Here is a tiny trained network, its code and every weight. The questions are about switching its units off for an input and a class, where a switched-off unit gives its printed mean instead of its output.

import numpy as np


def w(rows, s, z=0):
    codes = np.array(rows[::2]) - 128.0
    scale = np.full(codes.shape[1], s)
    scale[-1] = z or s
    return codes * scale


def norm(h):
    return h / np.sqrt((h * h).mean(-1, keepdims=True) + 1e-5)


def f(y):
    return np.maximum(y, 0)


def log_softmax(a):
    a = a - a.max(-1, keepdims=True)
    return a - np.log(np.exp(a).sum(-1, keepdims=True))


def net(x, mask):
    res = np.array(x, float).reshape(1, 8) / 4 @ E
    u = 0
    for l in range(2):
        y = f(norm(res) @ A[l][:, :-1].T + A[l][:, -1])
        res = res + np.where(mask[u : u + 13], y, B[l][:, -1]) @ B[l][:, :-1]
        u += 13
    return log_softmax(norm(res)[-1] @ U[:, :-1].T + U[:, -1])


A, B = {}, {}
E = w([
[134,87,250,223,134,182,88,4],'x0',
[138,95,49,160,144,198,203,45],'x1',
[62,141,227,111,106,140,160,129],'x2',
[94,254,126,70,50,226,121,133],'x3',
[156,158,151,74,145,97,193,69],'x4',
[168,118,110,54,139,130,86,95],'x5',
[242,203,168,98,192,150,122,71],'x6',
[143,99,152,160,9,72,133,71],'x7',
],0.0092)
A[0] = w([
[99,192,154,144,108,136,137,165,89],'L0N1',
[161,64,134,43,171,128,171,7,58],'L0N2',
[83,158,179,45,165,199,144,134,186],'L0N3',
[75,165,178,66,166,188,165,152,135],'L0N4',
[149,154,163,146,139,87,95,145,18],'L0N5',
[64,99,75,49,53,100,49,223,124],'L0N6',
[135,120,93,112,153,129,104,170,4],'L0N7',
[197,116,11,57,207,98,184,196,170],'L0N8',
[111,31,125,198,152,202,38,133,181],'L0N9',
[179,141,161,88,38,145,96,38,126],'L0N10',
[120,104,102,69,100,102,120,194,42],'L0N11',
[98,102,31,102,100,229,174,93,96],'L0N12',
[73,2,200,116,94,86,126,154,118],'L0N13',
],0.019,0.0031)
B[0] = w([
[79,129,102,135,155,68,110,202,172],'L0N1',
[186,118,150,176,183,4,74,181,206],'L0N2',
[177,159,155,65,162,161,101,171,210],'L0N3',
[193,167,157,92,104,146,126,172,200],'L0N4',
[83,124,117,138,78,122,172,174,152],'L0N5',
[204,232,142,169,102,149,36,160,242],'L0N6',
[155,115,86,106,104,169,103,101,158],'L0N7',
[221,75,18,178,75,57,2,151,250],'L0N8',
[174,64,73,137,128,143,2,124,216],'L0N9',
[203,167,121,68,31,200,122,123,218],'L0N10',
[111,152,223,110,121,159,66,105,184],'L0N11',
[38,77,179,112,82,199,226,95,210],'L0N12',
[33,88,173,168,71,87,161,77,211],'L0N13',
],0.021,0.016)
A[1] = w([
[65,99,169,62,163,167,134,128,36],'L1N1',
[89,158,123,163,135,84,79,90,63],'L1N2',
[49,17,73,151,177,93,158,66,3],'L1N3',
[188,130,144,143,214,173,130,56,58],'L1N4',
[90,104,147,114,83,72,173,143,148],'L1N5',
[136,110,158,79,103,83,82,131,106],'L1N6',
[144,199,122,120,127,190,147,139,61],'L1N7',
[234,114,129,124,176,126,131,20,105],'L1N8',
[79,61,78,177,185,79,160,94,188],'L1N9',
[42,75,123,118,65,151,186,72,116],'L1N10',
[108,130,56,152,105,190,220,123,103],'L1N11',
[138,193,115,36,183,163,253,135,120],'L1N12',
[120,79,191,126,199,142,91,186,42],'L1N13',
],0.02,0.0039)
B[1] = w([
[144,211,115,164,89,117,112,102,141],'L1N1',
[156,137,135,81,179,122,193,100,185],'L1N2',
[49,29,253,27,222,166,65,108,159],'L1N3',
[93,143,113,128,76,149,71,188,136],'L1N4',
[157,98,83,176,141,194,159,116,157],'L1N5',
[124,158,26,171,187,233,124,114,252],'L1N6',
[155,37,52,91,182,47,167,115,188],'L1N7',
[91,196,87,131,59,138,55,185,183],'L1N8',
[69,76,158,96,223,60,104,145,160],'L1N9',
[149,169,58,199,86,136,229,62,176],'L1N10',
[132,141,139,192,124,136,180,96,140],'L1N11',
[52,117,155,63,199,136,233,179,169],'L1N12',
[159,96,122,68,64,170,109,59,167],'L1N13',
],0.025,0.013)
U = w([
[47,206,236,166,131,113,138,124,1],'0',
[46,37,162,150,184,108,123,78,89],'1',
[124,137,115,164,186,2,151,157,11],'2',
[173,147,96,132,104,148,51,154,219],'3',
[86,129,133,185,78,164,202,65,114],'4',
[129,149,146,41,152,147,207,173,66],'5',
],0.02,0.0047)

Each question gives the input, the list of numbers given to net, and the class t.
The units are the neurons (one row each of A and B). Each row of codes is followed by its name. A weight is (code - 128) times the scale printed after its matrix; where a second scale follows, it is the last column's (A, B and U).
mask holds one flag per neuron, layer by layer. A switched-off neuron (its flag False) gives its mean, the last column of its row in B, instead of its output. The means were averaged over made-up inputs and are rounded, as every weight is.
A unit's drop is (log p(t) with every unit on - log p(t) with that unit switched off) / (log p(t) with every unit on - log p(t) with every unit switched off).
The circuit of an input: a set's keep is (log p(t) with only the set's units on - log p(t) with every unit switched off) / (log p(t) with every unit on - log p(t) with every unit switched off). Starting from the 12 units with the biggest drops (on a tie, the unit counted first), units are removed one at a time, each time the one whose removal leaves the highest keep (on an exact tie, the one counted first), for as long as the keep stays at least 0.8.
circuit, biggest first: the units of the circuit, biggest drop first
k most important neurons: the k neurons with the biggest drops, biggest first
drop of u: that unit's drop, to one decimal
input [1,-5,0,-6,-7,-4,-8,8], class 4: circuit, biggest first -> (L0N13)
input [-5,8,-5,0,-5,1,2,4], class 1: circuit, biggest first -> (L0N12 L0N10)
input [2,-2,-4,-5,2,-6,7,0], class 2: circuit, biggest first -> (L0N10 L0N3 L0N6 L0N9)
input [7,-4,6,4,-2,1,8,2], class 5: 3 most important neurons -> (L0N8 L0N9 L0N6)
input [2,4,4,-2,8,-1,-3,1], class 1: circuit, biggest first -> (L0N6 L0N13)
input [-1,8,1,1,0,3,-1,0], class 1: 4 most important neurons -> (L0N12 L0N6 L0N2 L1N3)
input [-5,-8,5,-5,-5,-4,-6,8], class 0: circuit, biggest first -> (L0N13 L0N8)
input [7,7,-3,2,-3,-5,-1,-2], class 1: 2 most important neurons -> (L0N6 L0N9)
input [0,7,0,7,4,-6,0,0], class 4: 3 most important neurons -> (L0N12 L1N10 L0N6)
input [3,-6,-5,-3,8,-6,2,6], class 4: 2 most important neurons -> (L0N8 L0N6)
input [3,8,-2,4,1,-8,6,-4], class 5: 3 most important neurons -> (L0N8 L0N13 L1N12)
input [3,6,3,5,-2,-7,-8,-3], class 4: drop of L0N12 -> 0.2
input [4,-8,4,8,-1,2,6,2], class 5: drop of L0N8 -> 0.3
input [2,3,-3,3,-1,-5,-8,-3], class 4: circuit, biggest first -> (L0N12)
input [-4,2,-2,-1,1,-4,-6,7], class 4: drop of L0N13 -> 0.3
input [4,4,-3,5,4,1,2,2], class 5: drop of L0N10 -> 0.6
